[ 19  13 184 242 191] → 19, 191

[ 18   5  -6  14  34 -31] → 18, -31

[8828 1808 8901 1722] → 8828, 1722

[835 390 222 613] → 835, 613

[4 2 3 8] → 4, 8

[208 124 171  22 108  29  51] → 208, 51

[[ 565 -498 -969 -428  242 -704  199]
 [ 350   40  127 -705  402 -742  726]] → 565, 726

[4 6 2 8 6] → 4, 6

[636 767 247 793 313 786 332] → 636, 332
---
array([[ 25, -26, -25,  29, -28],
       [-25,  26,  25, -29,  29],
       [-24,  25,  24, -28,  28]]) => 28

array([[ -6, -33,   5, -11, -10,   7, -31],
       [  0,  27, -15,   3,  18,  10,  31],
       [ -9,  -5, -17, -10,  15,  27,   3]]) => 3

array([[ 27,  24, -29,  29],
       [ 26,  26, -31,  28],
       [ 25,  27, -29,  28]]) => 28

array([[ -2,  34, -32,  29],
       [ 38,  31, -20, -35],
       [-36,  27, -32,   2]]) => 2

array([[ -3, -28,   6, -10],
       [ -3,  -4,  33, -10],
       [-17,  -4,  27, -10]]) => -10

array([[ -9,  -4, -10,  12,   9],
       [ 11,  12, -22, -30, -30],
       [-15,  23,   5, -13, -33]]) => -33

array([[ 16,  -7,   6, -15,   4],
       [ 33,  -7,  20,  -3,   4],
       [-39,   8, -24,   2,  -4]]) => -4

array([[  7,  29,  -1,   7,  -1,  -5],
       [  6,  27,  -1,   6,  -1,  -5],
       [ -5, -27,   3,  -4,   4,   8]]) => 8
---
[[601 164 983 900  54 967 526]
 [732 723 218 907  47 678 322]] >> 526, 732

[[-13 -14  -1   4]
 [-15  41 -34  11]] >> 4, -15

[[196 191 160 130 157 184]
 [202 153  63  28  29  68]
 [ 62  61  78 140 108  64]] >> 184, 62

[[ 45 771 566 204 300]
 [912 200 379 898 835]] >> 300, 912

[292 682 869 494 214 313 503] >> 503, 292

[2421 8864 6598 7190 5422] >> 5422, 2421

[[3424 9095 3365 8638 3228 8952 8761]
 [8922 3130 8965 3573 9107 3257 3443]] >> 8761, 8922

[[6028 5708 5844 5372 9695 5771]
 [6134 6290 5546 5600 2138 5576]] >> 5771, 6134

[128 129  63 216 123] >> 123, 128
---
-17.162,-16.509,11.873,13.800 --> 13.800, 11.873

-132.64,23.09,22.36,5.74,-53.35,-35.98
121.01,-29.86,-29.26,-12.87,44.35,27.29
--> 121.01, 44.35

-0.4,-1.3,0.2,0.8,1.2,0.4,0.3 --> 1.2, 0.8

-0.232,-0.124,0.131,0.076,-0.113,-0.077
0.074,-0.141,0.187,0.008,-0.082,-0.048
0.169,-0.234,-0.051,-0.002,-0.021,-0.071
--> 0.187, 0.169

-0.16,0.09,-0.14,0.08,-0.13,0.11 --> 0.11, 0.09

-0.627,0.093,-0.892,-1.282
-0.384,0.522,0.127,1.100
--> 1.100, 0.522

-12.679,-5.049,12.564,-17.313,-12.414,-5.103,0.448 --> 12.564, 0.448

3.039,14.301,-2.356,-9.777,-18.993,12.241,-4.478 --> 14.301, 12.241

-0.084,-0.024,0.000,0.117,0.015,0.008,0.023
0.034,-0.081,-0.166,-0.218,-0.069,-0.093,0.042
0.114,-0.074,-0.001,0.167,0.102,-0.162,-0.091
--> 0.167, 0.117

-0.2,1.4,0.6,0.3
-0.3,0.5,0.6,0.6
1.1,0.0,-0.5,-1.3
--> 1.4, 1.1
---
-25,9,-29,9,-4,-30,7
14,-23,15,-3,17,-17,-12
-11,-2,-23,-7,17,10,-1
Answer: -2

-28,37,0,0,-24,1,0
5,-16,0,-7,10,3,2
Answer: -16

15,25,14,39,5,11,24
-22,-26,-3,-17,13,-12,2
Answer: -26

-16,-5,-31,-5,-11,7,11 Answer: -5

5,-10,-16,11,4,-1,-8
10,-8,-26,-7,27,-32,15
Answer: -8

-8,-22,-15,35,-16,27 Answer: -22

9,-16,14,-14,-2,1,-4
-21,-21,-2,20,-28,-32,-16
Answer: -21
---
[[  0  -5 -12 -12 -13 -21   9 -10  -4 -16 -18 -13 -17 -10   9 -21]
 [  0   7  15   5  17   4 -16 -12 -15  15  -5   8  14  13 -18  18]
 [  0   2   5   7 -17  19  15   0   3   9  -2   6   0   8  10  -2]
 [ -1   7  27 -15  15   1 -14   5   1 -23   3 -18  13  12  -8  28]
 [  0   1   8   4  10  18 -10   5  14   6   8   4  13  12 -11   4]
 [  0  -8  -3 -14  11 -27  -6 -10  19 -16 -11 -12  -4   7   2 -19]
 [  0   9   1  11 -24  26  17  11 -23   8   9   7  -2 -13  10  22]
 [  0  -6  -1  -8 -13   5  15 -16   9  -2 -22  -9 -11  24   7 -33]]
-21

[[ 10   9   7  -5   3  26]
 [-21   3   5  -5  -6 -27]
 [  0   1   8  -9  -9 -31]
 [-11  -8   9  -4 -30  14]
 [-39  -4  -3  -6  19   4]
 [ 14   3  -9   6  18  -9]
 [ 20   1   6  -9  12  13]
 [ 35  -9  -4   1  -4 -12]]
26

[[-32 -24 -19  -4 -12   8  18 -28 -27   1  -5]
 [ -4  -2  -3  -4  -1   4   2  -4  -3   3  -5]
 [  1  -5   1   5  -1   2   2  -3  -2  -5   8]
 [ -1  -1  -1  -3   0   3   0  -1   0   0   0]
 [ -2  -3  -4 -10  -1  20   0 -11  -1 -18  28]]
-5

[[ -1   0   0   0  -1   0   0   0   0   0   0]
 [  0  -1   0   0   1   1   1  -1  -2   0   1]
 [  0   0   0   0  -1  -1   0   1   1  -1   0]
 [ -1   3   5 -33   3  -1  10   0  -1  -4  -3]
 [  1   1  -1   4  -5  -3  -3   4   6  -1  -3]
 [  1   1   0   0  -1  -2   0   2   3  -2   0]
 [  2  -2  -3  16  -2   0  -6   2   3   2   0]]
0

[[  0 -25  -7  -6  14   9   1  -3  -5  -1 -16]
 [ -9 -34  -3  -1  -1  18   9 -21   0  -4   5]
 [ -3   0  15  -4 -40 -18   7  -2  -7  -1 -17]
 [  1 -26  -4  -6   8   7   1  -5  -6   0 -20]
 [  8  16   9  -2   8 -10 -15  12  -2   4 -30]
 [-11 -24 -34 -13   9  -9  12 -22  -8  -4 -11]
 [ -7 -27  15   1 -30   9  10 -22  -1  -2   0]
 [  1 -10 -16  -8  28   0  -6  -1  -6   1 -24]
 [  3   1 -16  -8  25  -8  -7   5  -5   2 -28]
 [-15 -26 -15  -8 -18  -6  24 -17  -7  -5  -3]]
-16
---
[ -10.3 -110.2  -38.6  100.0   19.7   12.2] --> 100.0
[ 100.372   -8.174   21.614   81.133 -110.451  174.661   62.662] --> -110.451
[ 10.123  -5.543   7.242 -10.061] --> -5.543
[-0.03 -0.11  0.07  0.08  0.17 -0.07] --> 0.08
[  38.0  132.3   33.7 -127.8] --> 132.3
[  55.946   31.826  131.120 -119.117   15.352   51.822] --> -119.117
[ 1.79 -1.16 -0.08  1.69 -1.78] --> -0.08
---
 115  -140    33    12     4  -189   123  -944
-152  -517     2   -98   386  -669    78  -391
-437  -165  -338  -341  -328  -139  -442   652
-453  -395  -255  -313     3  -454  -314   561
  82   201  -129   -67  -522   284  -124  -644
-347  -546  -121  -219   298  -679  -109   161
-458  -354  -276  -324   -61  -397  -346   602
 138    35   -22    -3  -239    47    38  -906
==> -437

2595  6766  5026  7224  6758  4397  7553  7115  5581  5785  6170
6530  5076  4054  5513  6687  5216  7082  4500  5172  5080  5690
6897  5844  7192  5099  6006  4032  8343  6465  4280  3751  3579
4644  4104  3458  4771  6281  5501  5418  4039  3405  6389  6972
6947  5737  7076  5080  5693  4260  7825  6261  4047  3991  4139
7385  5921  7762  5039  5259  4130  7865  6573  3909  3776  4034
8095  4932  6023  5024  4012  5519  5058  4875  3274  5204  7407
6555  6217  7930  5276  5902  3362  9064  7232  4553  3446  2654
7785  5457  6419  5470  4151  5294  5583  5506  3672  5026  7100
4835  4257  3665  4851  6461  5353  5907  4220  3712  6058  6487
5269  4701  4232  5036  6591  5028  6664  4732  4165  5467  5729
==> 6897

 153   -95   338    33   321    21    78   -51   -75   480  -149   149   253    60
 -12   173   263   256   128   -20   214   139   160   187   178    43   -84    38
 -42    44   123    44   -84   102   167   -86   -20  -137    51   470    30    37
 -76   200  -260   249    58   204    72   108   258  -273    57   289  -157   -15
 230   118     9    50  -144   122    31   -11   317   159    85   180    17   -86
-248   165  -249    80    56    63   171   161   400   -76   269   163    54    94
 798  -281   476  -294   317    81  -230   382  -440   530  -419  -371   161   -87
-304  -194    93   192   218  -161   569   -29  -327   218    60   215   529   -13
 528  -482   157  -130   -13    80   185   268  -586   234  -171   475   588  -423
-352   187    30  -122   152   162   409   -26   136  -225   172   229   158   191
==> -42

5998  7074  5762  8439  5535  8237  7239  6849  2050  8660  4972  5604  4523  7673
8613  6155  8509  5610  7633  5947  7563  7392  8946  4044  5031  6049  8046  7207
6769  5569  8410  2502  6426  3885  3783  4520  8554  5300  4893  6693  6188  3998
5582  4337  5432  6096  8355  5653  6693  9520  3565  7111  4583  6760  7933  3443
5814  5006  5536  6881  6901  8170  6000  8596  2033  9027  4175  5795  4737  4831
3445  6973  6559  5680  6981  3794  5815  5697  1964  8705  4721  7654  6878  4159
2815  6439  3242  7045  5670  2666  6596  4649  5403  4701  8188  6931  8079  4843
6465  6563  8013  6899  7997  6289  7215  8236  2486  8737  3576  7048  7014  5441
3683  8632  5906  6849  3955  4255  5714  2184  3997  6966  7176  6570  4843  7535
3966  5698  3592  4476  3416  5072  3746  2964  7610  4581  8292  5210  4200  5614
3732  5590  2201  7309  3619  6259  5509  4165  6357  4515  8822  4833  4652  6755
==> 6769

105  126    5  109  151   79  103   97   98
102  118    4  103  136   74  111   89  105
156   42  160  122   68  235  125  164  120
 95  120    4  106  136   78  117   82  114
116  122  214  134   81  118  174  103  177
157   43  168  121   67  241  126  169  120
==> 156
